Below are the code and all the weights of a small trained network. Each question names an input and a target symbol and asks about switching units off, where a switched-off unit gives its printed mean instead of its output.

import numpy as np


def w(rows, s, z=0):
    codes = np.array(rows[::2]) - 128.0
    scale = np.full(codes.shape[1], s)
    scale[-1] = z or s
    return codes * scale


def f(y):
    return y / 2 * (1 + np.tanh(0.7978845608 * (y + 0.044715 * y**3)))


def softmax(a):
    e = np.exp(a - a.max(-1, keepdims=True))
    return e / e.sum(-1, keepdims=True)


def log_softmax(a):
    a = a - a.max(-1, keepdims=True)
    return a - np.log(np.exp(a).sum(-1, keepdims=True))


def net(x, mask):
    ids = ['ΘΦΨΩαβγδζημξπτ'.index(c) for c in x.split()]
    T = len(ids)
    res = E[ids] + P[:T]
    r = res
    for j in range(2):
        rows = slice(4 * j, 4 * j + 4)
        q, k, v = (r @ M[0][rows].T for M in (Q, K, V))
        z = softmax(np.where(np.tri(T) > 0, q @ k.T / 4**0.5, -1e9)) @ v
        o = O[0][rows]
        res = res + np.where(mask[j], z, o[:, -1]) @ o[:, :-1]
    y = f(res @ A[0][:, :-1].T + A[0][:, -1])
    res = res + np.where(mask[2:26], y, B[0][:, -1]) @ B[0][:, :-1]
    return log_softmax(res[-1] @ U[:, :-1].T + U[:, -1])


Q, K, V, O, A, B = {}, {}, {}, {}, {}, {}
E = w([
[47,181,139,164,142,229],'Θ',
[2,212,140,53,131,144],'Φ',
[121,69,69,26,113,155],'Ψ',
[12,115,97,80,40,76],'Ω',
[48,17,99,95,149,200],'α',
[147,188,77,206,172,27],'β',
[165,161,58,78,94,51],'γ',
[160,184,79,231,106,225],'δ',
[153,110,67,81,135,239],'ζ',
[169,72,65,229,159,183],'η',
[243,90,3,149,73,143],'μ',
[116,55,226,172,39,96],'ξ',
[107,217,94,130,98,107],'π',
[119,60,75,40,165,42],'τ',
],0.0081)
P = w([
[178,136,225,94,64,157],'0',
[45,89,53,167,92,129],'1',
[35,104,41,175,74,125],'2',
[28,93,29,182,83,125],'3',
[19,87,11,183,88,117],'4',
[4,81,7,185,86,109],'5',
],0.0046)
Q[0] = w([
[144,160,155,174,127,96],'H1',
[73,167,38,196,92,91],'H1',
[153,122,168,112,145,146],'H1',
[155,90,176,71,148,168],'H1',
[249,181,238,89,206,112],'H2',
[32,77,29,164,52,126],'H2',
[82,107,83,141,96,131],'H2',
[99,113,99,139,104,128],'H2',
],0.014)
K[0] = w([
[110,90,142,175,90,98],'H1',
[157,117,201,120,100,124],'H1',
[113,132,103,135,137,131],'H1',
[107,145,64,125,162,140],'H1',
[91,167,3,121,163,147],'H2',
[150,92,221,134,97,117],'H2',
[145,108,180,132,111,121],'H2',
[135,118,154,130,119,125],'H2',
],0.019)
V[0] = w([
[87,81,120,217,132,117],'H1',
[118,202,125,113,136,183],'H1',
[232,176,121,73,119,178],'H1',
[109,49,132,144,136,128],'H1',
[95,91,129,126,126,227],'H2',
[115,99,127,168,138,194],'H2',
[244,65,85,111,137,87],'H2',
[46,89,129,42,120,105],'H2',
],0.011)
O[0] = w([
[192,178,151,175,142,30,102],'H1',
[161,35,104,79,160,150,162],'H1',
[25,49,105,118,146,174,167],'H1',
[142,160,172,180,73,74,125],'H1',
[151,3,255,136,134,146,240],'H2',
[151,69,191,153,147,95,157],'H2',
[31,122,64,221,52,94,3],'H2',
[123,158,199,17,32,214,167],'H2',
],0.0096,0.0018)
A[0] = w([
[108,74,35,122,157,121,91],'N1',
[99,209,97,124,70,100,146],'N2',
[90,151,103,136,23,122,115],'N3',
[67,103,130,101,140,174,108],'N4',
[129,142,173,202,160,160,158],'N5',
[98,187,52,142,71,117,43],'N6',
[78,78,164,92,135,193,80],'N7',
[134,155,48,72,163,166,222],'N8',
[127,174,157,141,73,220,172],'N9',
[57,67,156,140,76,110,113],'N10',
[130,59,93,158,155,148,57],'N11',
[179,116,153,91,200,144,37],'N12',
[122,148,94,103,162,187,255],'N13',
[159,89,138,118,184,170,136],'N14',
[83,47,110,149,127,131,120],'N15',
[129,194,190,81,136,34,155],'N16',
[112,87,139,179,28,115,158],'N17',
[111,152,127,255,181,90,161],'N18',
[98,127,106,158,35,118,120],'N19',
[187,199,80,197,134,55,120],'N20',
[166,119,143,26,103,166,66],'N21',
[135,122,128,128,140,123,135],'N22',
[131,95,131,130,155,98,136],'N23',
[182,105,159,167,82,74,245],'N24',
],0.0088,0.0046)
B[0] = w([
[50,144,212,192,145,141,222],'N1',
[116,187,167,70,174,142,229],'N2',
[174,197,139,92,149,154,232],'N3',
[131,78,95,106,142,160,226],'N4',
[116,136,128,165,77,82,171],'N5',
[150,148,209,53,218,158,215],'N6',
[152,108,59,112,158,125,248],'N7',
[28,48,128,120,41,67,244],'N8',
[149,177,155,157,27,99,230],'N9',
[191,130,109,150,156,208,203],'N10',
[100,171,196,120,191,120,180],'N11',
[172,194,90,102,144,93,186],'N12',
[64,67,111,98,79,72,253],'N13',
[143,129,138,89,153,47,216],'N14',
[124,124,145,160,177,156,223],'N15',
[50,119,196,100,190,148,182],'N16',
[231,117,100,138,111,200,223],'N17',
[110,184,100,203,112,59,219],'N18',
[197,185,116,93,141,171,217],'N19',
[138,111,2,114,191,115,202],'N20',
[146,212,128,164,85,57,212],'N21',
[129,126,132,130,131,116,131],'N22',
[142,138,158,145,141,106,151],'N23',
[168,42,143,145,126,132,226],'N24',
],0.0073,0.0064)
U = w([
[127,33,94,130,165,180,148],'Θ',
[183,108,143,60,205,98,161],'Φ',
[134,100,62,89,66,77,140],'Ψ',
[62,45,95,144,77,99,180],'Ω',
[70,88,195,170,170,80,118],'α',
[195,102,3,113,95,196,133],'β',
[145,183,136,153,198,173,77],'γ',
[173,85,237,156,72,155,177],'δ',
[47,135,219,81,149,164,159],'ζ',
[179,182,158,69,133,180,2],'η',
[145,91,33,202,102,97,109],'μ',
[191,192,78,156,102,115,117],'ξ',
[92,167,51,129,171,74,91],'π',
[95,211,183,166,46,71,137],'τ',
],0.0069,0.0054)

Each question gives the input, a string of symbols that net reads in full, and the target symbol t.
The units are the heads (4 rows each of Q, K, V and O) and the neurons (one row each of A and B). Each row of codes is followed by its name. A weight is (code - 128) times the scale printed after its matrix; where a second scale follows, it is the last column's (O, A, B and U).
mask holds one flag per unit, heads first, then neurons. A switched-off unit (its flag False) gives its mean, the last column of its rows in O or B, instead of its output. The means were averaged over made-up inputs and are rounded, as every weight is.
A unit's drop is (log p(t) with every unit on - log p(t) with that unit switched off) / (log p(t) with every unit on - log p(t) with every unit switched off).
The circuit of an input: a set's keep is (log p(t) with only the set's units on - log p(t) with every unit switched off) / (log p(t) with every unit on - log p(t) with every unit switched off). Starting from the 12 units with the biggest drops (on a tie, the unit counted first), units are removed one at a time, each time the one whose removal leaves the highest keep (on an exact tie, the one counted first), for as long as the keep stays at least 0.8.
units of the circuit, in order: the units of the circuit, biggest drop first
top k neurons: the k neurons with the biggest drops, biggest first
heads that matter: for each layer, one digit per head in row order, 1 if its drop is at least 0.15 and else 0, layers parted by /
input Θ Θ δ Φ μ, target Φ: heads that matter -> 01
input Ψ δ Θ δ, target β: heads that matter -> 11
input Ψ Θ δ δ β Θ, target β: heads that matter -> 01
input Θ β Θ ξ, target δ: units of the circuit, in order -> H2, H1, N24
input α ζ μ Θ, target δ: heads that matter -> 11
input γ α μ Ψ Ψ, target ζ: heads that matter -> 01
input Θ δ Ψ Θ η Ψ, target Φ: units of the circuit, in order -> H2, N14
input γ γ δ Θ μ, target ζ: heads that matter -> 11
input Ω ξ γ, target Φ: top 2 neurons -> N20, N16
input Ω Ω μ Θ, target τ: top 2 neurons -> N9, N21
input Θ π Θ δ Θ δ, target Φ: top 2 neurons -> N14, N12
input Ω Θ Θ τ μ, target τ: top neuron -> N21
input ξ δ γ Θ, target τ: heads that matter -> 10
input β π δ, target π: heads that matter -> 01
input Φ ξ η τ δ, target ξ: heads that matter -> 10
input Ω δ Θ γ η Ω, target τ: heads that matter -> 11
input β γ γ Θ, target π: top 2 neurons -> N20, N18
input π η μ Ψ, target Ω: top neuron -> N8
input Θ ξ δ γ η, target μ: top 2 neurons -> N20, N6
input γ Φ μ γ β, target ζ: top 2 neurons -> N6, N1
